Below are the code and all the weights of a small trained network. Each question names an input and a class and asks about switching units off, where a switched-off unit gives its printed mean instead of its output.

import numpy as np


def w(rows, s, z=0):
    codes = np.array(rows[::2]) - 128.0
    scale = np.full(codes.shape[1], s)
    scale[-1] = z or s
    return codes * scale


def f(y):
    return np.maximum(y, 0)


def log_softmax(a):
    a = a - a.max(-1, keepdims=True)
    return a - np.log(np.exp(a).sum(-1, keepdims=True))


def net(x, mask):
    res = np.array(x, float).reshape(1, 4) / 4 @ E
    y = f(res @ A[0][:, :-1].T + A[0][:, -1])
    res = res + np.where(mask, y, B[0][:, -1]) @ B[0][:, :-1]
    return log_softmax(res[-1] @ U[:, :-1].T + U[:, -1])


A, B = {}, {}
E = w([
[115,140,102,251],'x0',
[179,232,17,116],'x1',
[254,74,57,118],'x2',
[164,229,213,82],'x3',
],0.009)
A[0] = w([
[112,98,77,206,231],'neuron 1',
[182,152,58,153,236],'neuron 2',
[136,169,203,7,208],'neuron 3',
[88,45,46,96,205],'neuron 4',
[120,104,148,67,94],'neuron 5',
[54,194,163,161,170],'neuron 6',
[122,65,147,146,254],'neuron 7',
],0.014,0.0049)
B[0] = w([
[114,174,140,201,220],'neuron 1',
[147,165,2,202,224],'neuron 2',
[175,141,167,55,251],'neuron 3',
[103,58,88,157,213],'neuron 4',
[204,76,185,140,166],'neuron 5',
[63,117,43,25,224],'neuron 6',
[64,136,184,200,202],'neuron 7',
],0.0097,0.014)
U = w([
[67,153,181,208,92],'0',
[191,185,100,125,147],'1',
[69,169,86,80,167],'2',
[195,113,203,141,102],'3',
[93,106,113,175,213],'4',
[164,58,150,177,2],'5',
[176,154,132,246,104],'6',
],0.014,0.0045)

Each question gives the input, the list of numbers given to net, and the class t.
The units are the neurons (one row each of A and B). Each row of codes is followed by its name. A weight is (code - 128) times the scale printed after its matrix; where a second scale follows, it is the last column's (A, B and U).
mask holds one flag per neuron, in row order. A switched-off neuron (its flag False) gives its mean, the last column of its row in B, instead of its output. The means were averaged over made-up inputs and are rounded, as every weight is.
A unit's drop is (log p(t) with every unit on - log p(t) with that unit switched off) / (log p(t) with every unit on - log p(t) with every unit switched off).
The circuit of an input: a set's keep is (log p(t) with only the set's units on - log p(t) with every unit switched off) / (log p(t) with every unit on - log p(t) with every unit switched off). Starting from all 7 units, units are removed one at a time, each time the one whose removal leaves the highest keep (on an exact tie, the one counted first), for as long as the keep stays at least 0.8.
circuit, biggest first: the units of the circuit, biggest drop first
k most important neurons: the k neurons with the biggest drops, biggest first
drop when u is switched off: that unit's drop, to one decimal
input [-5,-8,0,-5], class 5: circuit, biggest first : (neuron 5)
input [-7,2,8,-6], class 6: circuit, biggest first : (neuron 2; neuron 6)
input [-3,4,-3,-5], class 4: circuit, biggest first : (neuron 3; neuron 4)
input [5,5,7,6], class 6: 3 most important neurons : (neuron 6; neuron 3; neuron 2)
input [-2,-5,7,2], class 3: circuit, biggest first : (neuron 2; neuron 6)
input [-8,-5,-8,7], class 3: 2 most important neurons : (neuron 5; neuron 3)
input [1,-2,-3,-7], class 0: circuit, biggest first : (neuron 7; neuron 1)
input [-7,8,2,-7], class 4: 2 most important neurons : (neuron 4; neuron 3)
input [6,-4,2,-1], class 0: 3 most important neurons : (neuron 2; neuron 7; neuron 5)
input [-6,5,-1,2], class 1: 2 most important neurons : (neuron 6; neuron 7)
input [7,-5,3,-3], class 0: 3 most important neurons : (neuron 7; neuron 2; neuron 5)
input [4,-8,5,-8], class 0: 2 most important neurons : (neuron 7; neuron 1)
input [2,6,4,0], class 6: 3 most important neurons : (neuron 6; neuron 3; neuron 2)
input [-2,-6,-1,-8], class 0: circuit, biggest first : (neuron 7)
input [4,-5,3,-1], class 0: circuit, biggest first : (neuron 2; neuron 7)
input [-8,-2,-6,2], class 3: 3 most important neurons : (neuron 5; neuron 3; neuron 2)
input [-1,-2,1,4], class 3: 2 most important neurons : (neuron 2; neuron 6)
input [2,-7,-6,5], class 2: drop when neuron 6 is switched off : 0.8
input [5,-7,-3,-8], class 0: drop when neuron 1 is switched off : 0.1
input [4,4,-7,-4], class 2: drop when neuron 2 is switched off : 0.0
input [-3,-7,-2,-4], class 0: circuit, biggest first : (neuron 7)
